In the rows, zero is written as 128.
Each row of numbers stands for one node and depends on some of the facts below. Use the named rows to name the rest.

Facts:
{drikligul, tridrevil, movoke, zotrestin, tapla, stadu, dagra, latrum} rulem plelur
{rebam, ribi, drona} rulem tiskes
{plopu, sebu, motrum, lobreklon, seson, mutril, zudre, lastar, bruplol} rulem klumal
{rezon, trikim, sipar} rulem stoful
{totrasim, zigrin, trevo, trostugris} rulem gabekul
{nikli, pustekla, vedu, flisko, besa, sevam, grarir, gopo, stabi, florul} rulem seklum
{matrin, gitol, meste, danas, kluzis, rida, nibro} rulem stiklir
{skiple, stunor, madar, driden, drope, kiplim, bomivor} rulem besa
{letrufli, klumal, neden} rulem butri
{zipin, skifiklor, steplon, pimam, segol} rulem sipar
{gradrudam, triri, pladri, flopu, plelur} rulem veklar
{pezi, likor, mubrok, tratridra, viplo, plistor, liplu} rulem liple
{dedom, pokledras, gregrodil, totom, tudri, pavil, flomen} rulem letrufli
{kadri, masul, tadra, liple, vagrus} rulem skidin
{gruludra, brepok, rebuflo} rulem ketrar
{vokle, fleten, gopli} rulem pladri
{pelem, brali} rulem drostisok
{metok, pomam, zibri, droru} rulem buza
{brerel, gritrik, plotripan, ketrar, buza} rulem nebas
{draplas, figror, skubute, plabipi} rulem gitol
{trufle, groplu} rulem ribi
{vugru, refik, gabekul} rulem skofos
{sukel} rulem plotripan
{gralon} rulem pelem
{dridrim} rulem brerel
rebam flozi drona
plopu flozi seson
rezon flozi trikim
sebu flozi lastar
skiple flozi bomivor
stunor flozi driden
gradrudam flozi flopu
vedu flozi nikli
pezi flozi likor
dedom flozi pokledras
gruludra flozi brepok
trikim flozi rezon
pokledras flozi dedom
flopu flozi triri
masul flozi kadri
lobreklon flozi sebu
zigrin flozi trevo
gopli flozi vokle
mutril flozi seson
totom flozi flomen
tudri flozi totom
tratridra flozi viplo
figror flozi skubute
drope flozi madar
sevam flozi nikli
movoke flozi tapla
zibri flozi pomam
tapla flozi tridrevil
stadu flozi drikligul
stabi flozi grarir
zudre flozi motrum
dagra flozi tridrevil
flomen flozi dedom
latrum flozi dagra
drona flozi rebam
danas flozi matrin
groplu flozi trufle
bruplol flozi zudre
segol flozi zipin, skifiklor
rida flozi danas, matrin
florul flozi pustekla, flisko
[drikligul, totrasim, skiple, letrufli, kadri, gruludra, pelem, brerel, fleten, gopli, draplas, mutril, sipar, driden, plistor, butri, refik, gritrik, movoke, nebas, kluzis, segol, rida, ketrar, buza] vudram c
[rebam, rezon, stunor, vedu, dedom, likor, trikim, ribi, zigrin, brali, pomam, besa, skifiklor, gregrodil, skofos, tudri, stiklir, skubute, gopo, zotrestin, drostisok, plelur, stadu, stabi, vagrus, pimam, dagra, flomen, latrum, lastar, danas, bruplol, nibro, veklar] vudram a
[plopu, stoful, nikli, madar, gradrudam, pezi, motrum, vokle, seklum, pladri, metok, brepok, tadra, steplon, mubrok, totom, viplo, sevam, tapla, liple, pavil, kiplim, tiskes, gralon, neden, trevo, dridrim] vudram d
[sebu, tridrevil, matrin, zipin, pustekla, flisko, gitol, triri, pokledras, flopu, meste, masul, lobreklon, seson, skidin, klumal, tratridra, figror, trufle, vugru, drope, grarir, rebuflo, zibri, liplu, sukel, zudre, drona, droru, gabekul, groplu, plotripan, bomivor, florul, plabipi, trostugris] vudram b

Some rows with their names:
[135 157 110 168 139 136 151 138  79 136 105 139 108  87 123 137  82 145
  79  98 174 107 116 120 139 154 148 115 132 168 120 110 106 127 107 115
 165 132 125 152 115 162 158  71 137 128 154 131 173  94 176  80 208 141] -> mubrok
[125 139 134 149 178 141 145 190 125 110 109 146  81 198 112 118 123 122
 107 101 135 112  90 120 169 145 131 115 155 191  97 156  78 140  97  90
 127 163 143 163 126 143 138 111 114 120 142 172 120 102 136 190 121 141] -> plelur
[149 140 131 138 199 139 135 185 102 100  96 135  92 199 118 113 113 129
  94 118 125 121  86 112 169 142 129 120 159 170 105 158  76 137  98  95
 143 162 141 161 123 139 137  96 142 131 144 152 129  90 145 146 119 135] -> zotrestin
[142 141 123 171 157 154 136 152  99 124  93 163 112 148 128 129 107 150
  91  96 151 113  93 103 142 150 149 119 133 181 118 104 105 134  95  98
 168 131 124 148 120 152 160 104 126 110 140 127 141 112 153 105 162 119] -> meste
[121 153 128 166 138 145 146 176 114 140 120 170 101 149 104 133 108 139
 120  78 154  90  96 127 151 163 139 116 119 194 109 127  91 138 104  93
 134 138 130 160 120 150 154 118 104 106 147 173 146 114 140 159 168 151] -> stiklir
[117 141 126 183 137 154 146 155 120 136 106 174 101 148 123 135 118 143
 103  79 160 103  98 111 142 154 151 113 130 202 111 102 106 136  95  94
 153 133 126 150 123 156 161 119  98  97 137 144 132 123 144 148 165 126] -> gitol
[151 146 119 164 135 144 142 170  85 141  97 154 102 136 112 121 104 138
 105 101 165 130 100 115 143 141 145 123 146 181 120  76 114 131 104 105
 136 141 131 156 119 148 170  99 132 116 143 158 155 108 160 107 155 126] -> draplas
[124 139 124 165 140 160 142 140 113 137 104 161 102 149 120 136 131 140
  99  90 157 101 101 108 142 164 158 130 138 184 116  83 103 132  89  91
 163 125 124 147 117 158 164 119 111 117 132 134 127 111 146 131 166 114] -> zibri
[157 163 136 154 145 149 132 181  80 129  99 165 123 129  98 132  96 160
 113  91 125  83  96 126 157 153 143 130 120 171 123 119  79 154 101  93
 152 133 130 154 114 142 160 125 142 108 157 142 151 115 149 120 139 129] -> gopo
[159 159 142 166 114 155 136 174  71 131  91 152 116  67  96 137  96 167
  92  98 137  81 122 137 149 131 150 133 127 173 125 105  68 177  96 100
 167 129 136 144 116 147 175 130 151 105 168 123 141 123 160 133 134 113] -> madar
[154 149 134 171 145 158 130 161  87 124  84 169 124 129 117 133 106 163
  96  92 134  96  97 110 147 143 154 127 131 179 124  95  92 153  91  94
 172 128 127 144 118 147 168 127 137 100 148 114 136 124 151 111 135 105] -> pustekla
[134 115 130 117 124 180 116 178 100 154 132 141 122 155 106 133 154 121
 121 150 177 110  97 115 112 167 127 125  30 160 120 105 102 157 102  94
 150 138 107 162 117 131 175 112 120 155 134 102 160  77 102 123 188 131] -> flomen
[155 149 134 171 143 159 130 161  86 123  85 169 123 128 117 133 107 163
  96  92 133  97  97 111 146 143 153 127 131 178 124  96  92 153  91  93
 171 128 127 144 118 147 168 127 137 100 148 115 136 124 151 112 136 105] -> flisko
[166 155 136 149 113 158 135 172  71 146  88 155 114 107  91 130 122 153
 113 102 142 100 110 125 152 143 158 150 150 171 130  46  93 156  91  92
 145 130 134 149 111 145 184 138 148 116 149 138 136 120 156 125 117  94] -> skiple
[116 144 124 182 106 147 156 177 117 159 116 173  87 133 103 128 120 129
 124  76 181 116 106 128 142 146 147 115 139 212 108  73 115 135 102  97
 115 143 134 159 124 154 173 124  91  97 140 186 140 126 146 176 157 134] -> ketrar
[132 149 111 139 134 175 129 144  92 104  90 144  46 230 132  90 107 145
  91  81  86  92 125 126 108 177 177 143  95 181 118  74  90 152  84  90
 138 126 128 135 117 175 158 130 126 130 104 131 139 115 139  19 132 157] -> drona
[115 145 118 183 140 149 149 146 116 137 107 173 105 145 128 138 110 142
 100  76 166 103  98 107 141 160 153 110 129 197 112  98 115 124  97  98
 155 131 123 152 121 161 158 107  99 102 137 140 144 118 150 127 181 129] -> skidin

Name these rows:
No name comes twice in this set of rows, the named rows included.
[140 167 145 165 118 152 139 190  96 139 107 180 120 117  87 140 106 160
 128  73 129  63 103 137 159 154 146 129 116 191 118 113  73 165  97  86
 137 133 135 155 116 144 165 152 120  93 160 154 139 134 140 168 127 128] => besa
[142 135 129 179 165 161 140 141 114 159 100 164 124 150 125 130 117 160
  98  91 143 117  90 110 162 148 145 120 153 170 120  95 105 127  94 102
 172 129 132 149 119 153 160 100 133 112 143 121 111 101 161  85 169 129] => matrin
[146 134 128 160 147 163 150 143 111 196 112 145 112 142 104 124 138 145
 115 100 156 133  99 124 173 150 145 139 182 159 124  46 112 118  96 104
 145 132 141 155 113 153 173  99 143 134 143 151 100  87 169  88 165 131] => rida
[138 109 127 146 123 183 123 152 102 156 128 129  89 111 108 120 141 133
  91 138 184 131 113 125 112 152 135 134  81 165 122 106  86 163 102 101
 170 120 120 143 118 143 183 102 130 143 139 141 135  81 129 126 202 141] => totom
[132 150 108 158 159 148 145 117  93 132  98 151 116 143 133 140 110 142
  86  95 163 106  99  96 142 176 161 127 141 166 123  76 121 106  94 101
 176 123 117 149 112 165 157  86 127 133 132 114 155  95 166  67 198 116] => tratridra
[148 157 104 165 140 132 150 151  76 144  98 152 112 126 121 128  88 138
  99  96 176 128 100 107 142 154 149 118 148 173 123  68 133 108 108 113
 141 138 125 159 115 157 164  75 133 125 143 148 176  99 176  64 186 131] => plistor
[159 165 141 141 134 157 131 172  77 134  99 160 124 121  88 138 113 162
 116  94 118  68 103 129 160 162 153 148 126 163 128  95  71 159  93  86
 156 126 131 151 109 143 167 141 148 118 156 135 138 114 147 128 128 112] => stunor
[116 139 127 184 136 156 145 157 123 136 107 175 100 150 122 134 121 142
 104  79 160 104  97 112 142 152 150 113 128 203 110 103 104 138  94  93
 152 133 127 150 124 155 161 122  97  97 137 147 129 124 142 154 162 126] => gabekul
[106 140 128 189 126 156 149 158 130 142 112 181  97 147 119 136 123 140
 110  71 166  99 100 116 141 156 152 110 126 211 107 100 105 138  94  91
 146 133 128 151 125 157 163 128  85  92 136 154 128 129 139 170 165 129] => plotripan
[152 160 136 141 141 155 133 168  84 134 104 156 117 133  94 135 114 154
 114  96 128  79 101 126 156 165 150 144 127 164 124 102  76 150  95  88
 155 128 130 152 110 145 163 130 142 122 151 141 139 108 146 126 142 121] => stabi
[152 152 136 166 123 155 138 165  81 136  98 147 109  81 101 134 101 162
  91 100 146  93 119 135 148 136 148 131 132 173 122 109  73 166  97 102
 166 129 136 145 116 149 171 118 147 112 162 132 138 114 160 128 149 123] => nikli
[144 109 126 158 137 184 123 147 105 157 129 133  77 116 107 109 129 141
  88 128 178 141 107 126 115 153 135 138 101 166 124 116  79 159 105 100
 176 110 125 137 118 144 182  98 134 133 139 174 127  84 137 121 210 155] => plopu
[130 155 110 154 135 142 152 125  83 141 110 131 101  91 118 140 101 139
  79 104 174 103 121 120 141 166 155 129 138 162 121  93 104 122 102 110
 168 126 125 150 111 166 160  77 136 143 147 130 162  87 174  85 210 133] => pezi

The same nodes again, as new rows of numbers:
Known rows:
[123 113 109 138 126 122 123 133 120 123 121 124 119 116 111 115 131 128
 157 139 125 135 125 129 120 120 118 121 118 147 138 116 127 119 135 154
 132] -> vagrus
[126 152 104 125 103 121 158 133 119 122 119 152 149 190 144 184 116 189
 116 104 118 152 163 122 119 163 141 116 115 139 135 144 121 121 168 116
 114] -> plelur
[120 117 120 125 122 133 117 110 140 136 125 126 109 120 140 116 143 112
 151 111 115 149 126 109 122 124 113 138 153 114 170 110 123 128 133 137
 131] -> lastar
[129 116 142 131 118 119 134 123 118 129 123 124 126 112 124 125 116 124
 116 139 118 118 125 113 118 126 129 146 118 116 111 146 125 121 135 124
 136] -> groplu
[132 132 113 124 136 131 118 111 147 124 121 125 114 114 139 115 116 131
 120 129 122 112 132 130 119 124 115 143 118 114 130 143 121 119 125 153
 116] -> zipin
[121 159 108 126 120 120 154 111 117 123 121 122 131 116 139 180 113 112
 114 112 151 132 143 124 119 119 133 106 142 155 109 125 116 135 132 116
 113] -> plotripan
[124 113 135 135 120 119 137 122 117 127 122 122 129 113 121 127 117 122
 117 144 125 117 125 113 120 121 127 136 123 120 110 144 123 119 133 123
 133] -> zibri
[129 124 186 124 127 119 131 132 117 121 123 122 114 115 128 116 124 108
 116 174 118 130 122 127 126 129 149 142 134 111 132 185 122 132 125 115
 117] -> drope
[122 165 120 123 114 127 117 114 123 125 128 125 114 164 154 157 115 108
 115 106 121 129 131 111 142 117 127 107 176 143 111 105 121 153 111 113
 138] -> letrufli
[122 151 105 123 106 130 123 116 115 122 122 128 147 147 140 152 115 110
 115 111 131 122 127 141 121 117 133 107 150 148 108 108 119 118 122 115
 116] -> sipar
[120 156 107 125 106 128 120 112 118 123 123 130 145 147 139 160 115 110
 114 111 139 125 129 143 122 119 137 106 155 155 107 109 118 118 123 115
 115] -> brerel
[122 113 130 125 105 124 120 141 117 124 122 124 145 122 122 116 119 109
 120 128 122 113 121 130 120 119 133 131 137 121 111 121 127 116 126 121
 135] -> gruludra
[153 131 113 123 105 144 120 136 140 122 124 138 155 176 155 116 129 174
 117 110 116 111 133 141 119 143 115 169 115 111 135 140 143 116 134 142
 115] -> drikligul
[146 167 154 123 186 155 120 113 134 118 122 125 112 141 109 115 111 126
 146 168 117 113 123 170 167 138 130 117 116 113 161 130 123 125 109 137
 116] -> nikli
[123 116 119 125 148 141 125 124 129 125 138 132 121 117 111 113 125 137
 122 135 121 121 125 130 125 121 120 115 117 116 116 122 128 120 116 130
 116] -> steplon
[122 116 110 124 155 153 123 111 139 123 134 134 115 117 117 113 119 135
 128 129 123 123 125 143 123 118 118 111 116 118 129 118 123 119 111 140
 114] -> brepok
[139 118 170 123 162 130 139 132 117 120 124 123 112 133 107 117 111 119
 128 179 115 118 123 148 166 140 204 132 118 114 118 142 136 120 112 116
 140] -> sevam

Rows to name:
No name comes twice in this set of rows, the named rows included.
[134 146 142 124 149 129 118 110 155 126 124 123 110 115 146 115 115 125
 129 114 117 112 139 111 134 129 115 146 130 114 124 108 124 155 112 144
 147] => seson
[139 117 111 124 142 153 123 121 143 125 129 143 128 144 129 113 124 174
 119 113 118 120 134 135 120 143 117 135 115 114 143 134 136 119 123 137
 115] => vokle
[153 144 185 126 151 119 141 123 116 119 120 121 114 116 111 136 108 116
 126 184 117 113 122 141 159 147 190 155 117 118 111 156 123 131 110 118
 162] => florul
[173 166 107 163 130 117 154 142 251 122 117 138 151 139 188 111 178 196
 114 110 194 116 125 112 162 197 116 118 115 109 141 147 123 132 129 134
 116] => tridrevil

The same nodes again, as new rows of numbers:
Some rows with their names:
[ 95  58 142 127 101 162 133 117 109 152 118 114  91 105 146] -> nikli
[150 157  93 126 136 151 146  96 174 163 139 138  53 158  93] -> plistor
[ 80  34 157 129  98 170 136 117 100 159 118 117  90 107 155] -> madar
[101  51 159 130 123 162  96 114 109 132 135 129 104 156 147] -> grarir
[133 107 123 128 130 141  93 120 144 114 141 122 107 154 123] -> trostugris
[103  85 146 113 131 142  66 110  64 148 105 147 129 148 156] -> florul
[137 151  86 114 116 141 109 102 178 165 130 101  55 119  95] -> mubrok
[137 113 124 193 156  35 193 153 110  48 139  87 176  98  95] -> plelur
[126 167  99  67  96 144 120 160 125 119  92 156 165 100 150] -> totom
[143 134 125  98  82 179 144 157 171 102 127 130 136  96 143] -> pavil
[121 120 105 131 111 131 132 123 153 145 132 104  95 108 128] -> metok
[120 120 105 131 110 132 133 124 151 141 132 104  98 107 129] -> dridrim
[ 95  92 131 110 109 142 104 113  62 166  89 134 118  97 156] -> sevam
[163 181 123  90 107 174 151 150 122 114 106 191 169 125 154] -> mutril
[122 165 105 160 155  82  90 126 178 159 172 101 130 161 145] -> skidin
[139  92  87 142 112 114 150 129 121  77 113 102 101  90 103] -> vokle
[119 149 111 178 146  91 183 136 157 155 162 129 138 143 158] -> sipar

Rows to name:
No name comes twice in this set of rows, the named rows included.
[139 129 121 104  87 171 143 150 166 107 126 126 128  97 140] => neden
[148  88 103 144 134 116 110 124 121  61 129 116 116 139 105] => triri
[ 85 142  81  36 120 115 106 181 142  97 101 180 173 182 136] => pokledras
[ 89  65 161 115 130 149  67 108  50 156 104 149 128 149 167] => drope
[ 93  42 164 142 117 178 173 109  96 157 128 155  88 145 151] => driden
[148 138 129  95  77 186 145 161 174  99 126 134 144  93 147] => motrum
[160  89  83 161 134 111 194 123 106  51 116 137 101 123  88] => drikligul
[153 133  81 138 142 103 158 118  71  91  93 159 127 123 111] => gopli
[163 125  63 136 155 102 169 109  46  67 104 149 139 109 102] => movoke
[ 88  29 172 132 120 169  96 113  95 141 133 130 104 156 157] => bomivor

